Here is a tiny trained network, its code and every weight. The questions are about switching its units off for an input and a class, where a switched-off unit gives its printed mean instead of its output.

import numpy as np


def w(rows, s, z=0):
    codes = np.array(rows[::2]) - 128.0
    scale = np.full(codes.shape[1], s)
    scale[-1] = z or s
    return codes * scale


def f(y):
    return y / 2 * (1 + np.tanh(0.7978845608 * (y + 0.044715 * y**3)))


def log_softmax(a):
    a = a - a.max(-1, keepdims=True)
    return a - np.log(np.exp(a).sum(-1, keepdims=True))


def net(x, mask):
    res = np.array(x, float).reshape(1, 8) / 4 @ E
    y = f(res @ A[0][:, :-1].T + A[0][:, -1])
    res = res + np.where(mask, y, B[0][:, -1]) @ B[0][:, :-1]
    return log_softmax(res[-1] @ U[:, :-1].T + U[:, -1])


A, B = {}, {}
E = w([
[102,81,96,143,160,132,107,181],'x0',
[233,118,215,112,185,97,167,138],'x1',
[60,130,164,121,103,44,169,114],'x2',
[120,155,114,159,78,64,49,203],'x3',
[168,96,103,156,194,191,113,114],'x4',
[142,101,123,169,246,71,150,101],'x5',
[156,193,93,72,147,58,74,57],'x6',
[116,203,95,209,116,149,86,54],'x7',
],0.011)
A[0] = w([
[244,196,106,162,177,181,2,107,114],'N1',
[85,120,119,160,133,207,157,116,137],'N2',
[129,106,151,145,131,109,111,219,72],'N3',
[198,172,206,85,146,103,229,122,149],'N4',
[188,117,165,105,240,57,161,96,152],'N5',
[78,135,150,62,82,87,81,193,254],'N6',
[111,99,130,167,115,110,87,209,106],'N7',
[22,143,125,194,35,140,109,87,188],'N8',
[70,156,93,97,20,91,130,115,160],'N9',
[177,137,79,139,230,111,101,87,73],'N10',
[67,77,112,184,99,234,180,100,173],'N11',
[121,76,145,110,122,158,154,222,154],'N12',
[154,209,83,113,102,148,106,149,115],'N13',
[117,96,127,85,83,219,173,112,101],'N14',
[62,170,69,73,27,61,99,83,111],'N15',
],0.0091,0.0042)
B[0] = w([
[222,131,92,196,2,179,32,53,236],'N1',
[117,147,97,116,177,224,150,178,178],'N2',
[122,42,110,156,145,71,127,174,161],'N3',
[154,98,208,150,100,129,226,95,228],'N4',
[113,61,171,129,181,53,157,25,249],'N5',
[57,96,167,111,27,41,123,173,212],'N6',
[80,89,107,237,121,56,104,168,170],'N7',
[30,244,110,182,192,159,128,161,236],'N8',
[38,223,206,50,108,126,108,164,218],'N9',
[140,96,62,97,147,104,87,35,209],'N10',
[114,103,44,113,209,199,167,150,217],'N11',
[146,39,113,140,101,141,97,219,192],'N12',
[131,142,151,123,63,150,128,95,172],'N13',
[145,125,158,70,126,214,125,193,179],'N14',
[67,193,193,48,73,86,94,96,226],'N15',
],0.0071,0.014)
U = w([
[116,57,140,189,125,54,120,225,126],'0',
[64,187,95,201,206,157,126,130,169],'1',
[146,100,100,135,232,62,108,48,6],'2',
[142,71,128,94,165,213,156,177,103],'3',
[63,198,184,93,99,82,115,137,106],'4',
[168,85,208,142,173,92,250,83,149],'5',
[208,145,119,182,87,155,90,82,208],'6',
],0.011,0.0022)

Each question gives the input, the list of numbers given to net, and the class t.
The units are the neurons (one row each of A and B). Each row of codes is followed by its name. A weight is (code - 128) times the scale printed after its matrix; where a second scale follows, it is the last column's (A, B and U).
mask holds one flag per neuron, in row order. A switched-off neuron (its flag False) gives its mean, the last column of its row in B, instead of its output. The means were averaged over made-up inputs and are rounded, as every weight is.
A unit's drop is (log p(t) with every unit on - log p(t) with that unit switched off) / (log p(t) with every unit on - log p(t) with every unit switched off).
The circuit of an input: a set's keep is (log p(t) with only the set's units on - log p(t) with every unit switched off) / (log p(t) with every unit on - log p(t) with every unit switched off). Starting from the 12 units with the biggest drops (on a tie, the unit counted first), units are removed one at a time, each time the one whose removal leaves the highest keep (on an exact tie, the one counted first), for as long as the keep stays at least 0.8.
units of the circuit, in order: the units of the circuit, biggest drop first
most important unit: the unit with the biggest drop
k most important neurons: the k neurons with the biggest drops, biggest first
drop when u is switched off: that unit's drop, to one decimal
input [-1,-7,-8,0,-5,-1,-1,-8], class 0: units of the circuit, in order -> (N12 N6)
input [5,8,3,-1,-7,-6,-3,3], class 0: units of the circuit, in order -> (N15 N12)
input [-5,2,-7,3,-4,-7,-6,-2], class 0: most important unit -> N6
input [0,1,2,-2,1,0,-1,2], class 5: 3 most important neurons -> (N8 N1 N9)
input [1,6,5,5,-6,5,3,-7], class 5: 2 most important neurons -> (N5 N4)
input [-4,2,-5,4,-5,1,-7,8], class 1: 2 most important neurons -> (N8 N4)
input [-4,7,-4,-8,2,-7,-3,0], class 3: 2 most important neurons -> (N14 N11)
input [2,0,-2,-4,-6,1,1,8], class 1: units of the circuit, in order -> (N6 N8)
input [-2,-3,1,1,0,-3,-4,6], class 1: 2 most important neurons -> (N8 N11)
input [1,7,-6,-4,5,5,3,6], class 6: 2 most important neurons -> (N1 N11)
input [-6,4,-8,5,4,5,-7,-2], class 6: 2 most important neurons -> (N1 N6)
input [6,2,0,-5,-5,-4,0,0], class 3: 2 most important neurons -> (N15 N5)
input [-1,-8,-7,2,8,0,0,-3], class 6: drop when N1 is switched off -> 2.7
input [0,8,0,2,-8,0,-5,1], class 5: units of the circuit, in order -> (N4)
input [8,-1,-7,-3,0,6,5,6], class 6: drop when N1 is switched off -> 2.1
input [-3,-4,2,3,6,-6,-7,1], class 1: drop when N8 is switched off -> 1.5
input [4,0,-8,4,8,5,4,-1], class 6: drop when N1 is switched off -> 3.2
